Here is a tiny trained network, its code and every weight. The questions are about switching its units off for an input and a class, where a switched-off unit gives its printed mean instead of its output.

import numpy as np


def w(rows, s, z=0):
    codes = np.array(rows[::2]) - 128.0
    scale = np.full(codes.shape[1], s)
    scale[-1] = z or s
    return codes * scale


def f(y):
    return np.maximum(y, 0)


def log_softmax(a):
    a = a - a.max(-1, keepdims=True)
    return a - np.log(np.exp(a).sum(-1, keepdims=True))


def net(x, mask):
    res = np.array(x, float).reshape(1, 3) / 4 @ E
    y = f(res @ A[0][:, :-1].T + A[0][:, -1])
    res = res + np.where(mask, y, B[0][:, -1]) @ B[0][:, :-1]
    return log_softmax(res[-1] @ U[:, :-1].T + U[:, -1])


A, B = {}, {}
E = w([
[183,32,148,53,126,34,206],'x0',
[95,116,186,66,154,254,176],'x1',
[67,83,57,127,100,162,194],'x2',
],0.013)
A[0] = w([
[165,112,105,149,100,110,84,197],'n1',
[106,144,153,162,102,152,105,195],'n2',
[70,118,80,129,108,146,119,145],'n3',
[110,104,7,140,117,151,162,99],'n4',
[140,142,147,116,135,122,111,246],'n5',
[151,148,149,118,102,165,135,133],'n6',
[162,109,120,129,130,95,153,96],'n7',
[98,102,84,97,128,119,157,181],'n8',
[129,113,130,123,104,186,124,132],'n9',
[112,142,120,166,100,79,93,75],'n10',
[140,148,53,178,107,78,107,136],'n11',
[106,191,108,173,136,180,64,99],'n12',
[100,133,194,101,137,198,143,97],'n13',
[158,95,151,76,125,82,144,126],'n14',
[193,175,212,122,154,111,59,114],'n15',
[104,197,77,160,126,158,100,92],'n16',
],0.015,0.011)
B[0] = w([
[111,140,145,99,188,158,178,194],'n1',
[203,128,51,171,170,151,200,209],'n2',
[139,161,129,212,113,119,164,191],'n3',
[40,188,223,199,40,130,112,205],'n4',
[161,203,48,207,246,165,253,199],'n5',
[110,149,146,101,155,132,114,165],'n6',
[162,82,139,94,92,162,104,162],'n7',
[203,173,109,193,150,136,137,200],'n8',
[105,143,155,124,173,94,111,180],'n9',
[79,118,224,49,124,101,87,175],'n10',
[131,168,193,49,211,185,78,217],'n11',
[178,32,111,102,69,103,159,251],'n12',
[118,151,225,32,160,124,42,219],'n13',
[227,52,93,140,80,113,123,200],'n14',
[48,175,188,233,9,130,93,222],'n15',
[219,52,109,98,91,81,109,219],'n16',
],0.013,0.018)
U = w([
[210,29,111,111,85,127,167,146],'0',
[89,195,151,216,49,145,130,180],'1',
[128,150,175,23,209,159,77,143],'2',
[158,178,74,181,227,169,247,233],'3',
[36,91,93,118,62,86,54,8],'4',
[32,145,87,82,96,141,120,2],'5',
],0.011,0.0024)

Each question gives the input, the list of numbers given to net, and the class t.
The units are the neurons (one row each of A and B). Each row of codes is followed by its name. A weight is (code - 128) times the scale printed after its matrix; where a second scale follows, it is the last column's (A, B and U).
mask holds one flag per neuron, in row order. A switched-off neuron (its flag False) gives its mean, the last column of its row in B, instead of its output. The means were averaged over made-up inputs and are rounded, as every weight is.
A unit's drop is (log p(t) with every unit on - log p(t) with that unit switched off) / (log p(t) with every unit on - log p(t) with every unit switched off).
The circuit of an input: a set's keep is (log p(t) with only the set's units on - log p(t) with every unit switched off) / (log p(t) with every unit on - log p(t) with every unit switched off). Starting from the 12 units with the biggest drops (on a tie, the unit counted first), units are removed one at a time, each time the one whose removal leaves the highest keep (on an exact tie, the one counted first), for as long as the keep stays at least 0.8.
units of the circuit, in order: the units of the circuit, biggest drop first
k most important neurons: the k neurons with the biggest drops, biggest first
drop when u is switched off: that unit's drop, to one decimal
input [2,3,-5], class 1: units of the circuit, in order => [n15]
input [-2,6,-7], class 1: 2 most important neurons => [n15, n11]
input [-2,-5,-1], class 2: 2 most important neurons => [n11, n10]
input [2,-3,0], class 3: 2 most important neurons => [n13, n12]
input [6,-7,-7], class 1: 2 most important neurons => [n15, n13]
input [0,-1,5], class 1: 2 most important neurons => [n4, n5]
input [-7,6,0], class 0: 3 most important neurons => [n12, n16, n11]
input [5,6,0], class 2: 3 most important neurons => [n12, n13, n16]
input [3,5,-3], class 2: 4 most important neurons => [n13, n2, n12, n4]
input [-2,1,3], class 3: 2 most important neurons => [n15, n10]
input [3,4,2], class 2: 2 most important neurons => [n2, n12]
input [-2,-4,2], class 2: 4 most important neurons => [n11, n15, n10, n5]
input [-7,3,-7], class 0: 4 most important neurons => [n12, n16, n4, n2]
input [-3,-7,3], class 2: units of the circuit, in order => [n11]
input [-3,6,4], class 2: 2 most important neurons => [n13, n15]
input [7,-1,8], class 1: 2 most important neurons => [n4, n12]
input [6,-1,-8], class 1: 3 most important neurons => [n15, n12, n16]
input [-7,-1,4], class 0: drop when n10 is switched off => 0.0
input [3,4,-3], class 2: drop when n7 is switched off => -0.1
input [-3,-1,-2], class 3: drop when n5 is switched off => 0.3
input [3,2,0], class 3: drop when n15 is switched off => 0.1
input [-6,-3,-1], class 0: units of the circuit, in order => [n12]
